Below are the code and all the weights of a small trained network. Each question names an input and a target symbol and asks about switching units off, where a switched-off unit gives its printed mean instead of its output.

import numpy as np


def w(rows, s, z=0):
    codes = np.array(rows[::2]) - 128.0
    scale = np.full(codes.shape[1], s)
    scale[-1] = z or s
    return codes * scale


def f(y):
    return np.maximum(y, 0)


def softmax(a):
    e = np.exp(a - a.max(-1, keepdims=True))
    return e / e.sum(-1, keepdims=True)


def log_softmax(a):
    a = a - a.max(-1, keepdims=True)
    return a - np.log(np.exp(a).sum(-1, keepdims=True))


def net(x, mask):
    ids = ['αβγδεζηθλμξπτφψ'.index(c) for c in x.split()]
    T = len(ids)
    res = E[ids] + P[:T]
    r = res
    for j in range(2):
        rows = slice(3 * j, 3 * j + 3)
        q, k, v = (r @ M[0][rows].T for M in (Q, K, V))
        z = softmax(np.where(np.tri(T) > 0, q @ k.T / 3**0.5, -1e9)) @ v
        o = O[0][rows]
        res = res + np.where(mask[j], z, o[:, -1]) @ o[:, :-1]
    y = f(res @ A[0][:, :-1].T + A[0][:, -1])
    res = res + np.where(mask[2:26], y, B[0][:, -1]) @ B[0][:, :-1]
    return log_softmax(res[-1] @ U[:, :-1].T + U[:, -1])


Q, K, V, O, A, B = {}, {}, {}, {}, {}, {}
E = w([
[127,123,73],'α',
[108,97,93],'β',
[73,138,131],'γ',
[154,96,139],'δ',
[72,109,116],'ε',
[137,130,113],'ζ',
[141,136,96],'η',
[98,128,138],'θ',
[151,114,179],'λ',
[5,148,248],'μ',
[60,78,78],'ξ',
[87,155,105],'π',
[142,94,57],'τ',
[145,114,158],'φ',
[86,144,119],'ψ',
],0.021)
P = w([
[161,196,114],'0',
[141,144,228],'1',
[48,51,141],'2',
[142,200,101],'3',
[120,146,217],'4',
[8,38,140],'5',
[132,198,95],'6',
[110,142,213],'7',
],0.013)
Q[0] = w([
[122,90,111],'h1',
[128,114,178],'h1',
[159,150,95],'h1',
[247,123,253],'h2',
[50,81,71],'h2',
[76,171,101],'h2',
],0.029)
K[0] = w([
[130,178,147],'h1',
[93,125,104],'h1',
[150,164,105],'h1',
[254,187,134],'h2',
[16,124,156],'h2',
[87,48,146],'h2',
],0.027)
V[0] = w([
[195,134,97],'h1',
[251,84,119],'h1',
[214,71,142],'h1',
[194,131,118],'h2',
[211,128,152],'h2',
[119,188,156],'h2',
],0.0031)
O[0] = w([
[100,47,21,76],'h1',
[3,63,55,25],'h1',
[20,111,103,52],'h1',
[11,125,83,38],'h2',
[15,122,49,4],'h2',
[55,212,159,103],'h2',
],0.0025)
A[0] = w([
[111,110,137,169],'n1',
[150,89,24,97],'n2',
[108,76,124,74],'n3',
[154,222,125,59],'n4',
[163,158,89,101],'n5',
[152,180,176,32],'n6',
[134,134,125,78],'n7',
[182,174,80,98],'n8',
[117,91,128,90],'n9',
[126,67,146,43],'n10',
[170,141,89,64],'n11',
[176,82,119,73],'n12',
[100,135,160,114],'n13',
[71,166,79,108],'n14',
[89,159,80,38],'n15',
[159,155,113,78],'n16',
[129,101,185,73],'n17',
[249,149,115,100],'n18',
[172,162,72,87],'n19',
[152,105,193,2],'n20',
[157,60,83,147],'n21',
[173,94,40,61],'n22',
[186,156,58,28],'n23',
[178,26,73,86],'n24',
],0.016,0.0092)
B[0] = w([
[136,162,117,247],'n1',
[253,120,109,250],'n2',
[128,75,138,180],'n3',
[157,73,82,216],'n4',
[119,145,185,194],'n5',
[126,54,87,166],'n6',
[115,125,150,128],'n7',
[147,178,191,225],'n8',
[141,96,136,161],'n9',
[140,161,75,156],'n10',
[83,78,125,154],'n11',
[136,133,74,140],'n12',
[169,141,152,210],'n13',
[68,146,88,252],'n14',
[195,88,194,157],'n15',
[85,131,109,146],'n16',
[117,92,64,181],'n17',
[190,79,100,198],'n18',
[85,114,207,210],'n19',
[109,215,191,153],'n20',
[138,199,152,240],'n21',
[67,159,52,203],'n22',
[33,68,82,181],'n23',
[39,68,165,224],'n24',
],0.045,0.0039)
U = w([
[141,94,111,111],'α',
[153,249,151,193],'β',
[125,114,53,136],'γ',
[205,152,228,95],'δ',
[63,197,53,69],'ε',
[171,45,198,99],'ζ',
[142,36,125,45],'η',
[142,139,83,203],'θ',
[197,64,76,60],'λ',
[136,58,5,1],'μ',
[179,181,53,128],'ξ',
[92,187,254,142],'π',
[68,73,75,110],'τ',
[200,102,112,237],'φ',
[118,166,129,161],'ψ',
],0.0079,0.0077)

Each question gives the input, a string of symbols that net reads in full, and the target symbol t.
The units are the heads (3 rows each of Q, K, V and O) and the neurons (one row each of A and B). Each row of codes is followed by its name. A weight is (code - 128) times the scale printed after its matrix; where a second scale follows, it is the last column's (O, A, B and U).
mask holds one flag per unit, heads first, then neurons. A switched-off unit (its flag False) gives its mean, the last column of its rows in O or B, instead of its output. The means were averaged over made-up inputs and are rounded, as every weight is.
A unit's drop is (log p(t) with every unit on - log p(t) with that unit switched off) / (log p(t) with every unit on - log p(t) with every unit switched off).
The circuit of an input: a set's keep is (log p(t) with only the set's units on - log p(t) with every unit switched off) / (log p(t) with every unit on - log p(t) with every unit switched off). Starting from the 12 units with the biggest drops (on a tie, the unit counted first), units are removed one at a time, each time the one whose removal leaves the highest keep (on an exact tie, the one counted first), for as long as the keep stays at least 0.8.
units of the circuit, in order: the units of the circuit, biggest drop first
unit that matters most: the unit with the biggest drop
k most important neurons: the k neurons with the biggest drops, biggest first
heads that matter: for each layer, one digit per head in row order, 1 if its drop is at least 0.15 and else 0, layers parted by /
drop when u is switched off: that unit's drop, to one decimal
input π τ ξ π π τ ζ, target ζ: unit that matters most => n18
input β φ τ, target μ: units of the circuit, in order => n2; n24; n22
input π π π π θ τ ξ, target ξ: units of the circuit, in order => n2; n14; n24
input β π ζ β π ζ, target π: 2 most important neurons => n2; n4
input ζ τ π, target ε: 2 most important neurons => n2; n14
input α δ τ π γ β ξ, target ξ: 2 most important neurons => n2; n14
input η τ φ β, target β: 2 most important neurons => n2; n4
input π ζ β, target ζ: heads that matter => 00
input π π ζ, target π: 3 most important neurons => n2; n4; n21
input π π λ π γ τ π ψ, target β: 2 most important neurons => n24; n4
input π ζ τ π π, target β: heads that matter => 11
input δ α δ, target τ: heads that matter => 00
input π ζ γ π, target π: 4 most important neurons => n8; n19; n2; n5
input ξ τ ε ξ π ξ μ, target μ: unit that matters most => n6
input π γ β, target ζ: 3 most important neurons => n24; n3; n14
input ψ π δ γ τ δ, target τ: 4 most important neurons => n24; n2; n17; n3
input β μ η, target β: 2 most important neurons => n24; n4
input τ π τ π ε τ π π, target β: drop when n18 is switched off => 0.3
input π τ δ π μ λ, target β: drop when n1 is switched off => 0.1
input π ζ π ε, target ε: drop when n18 is switched off => 0.2
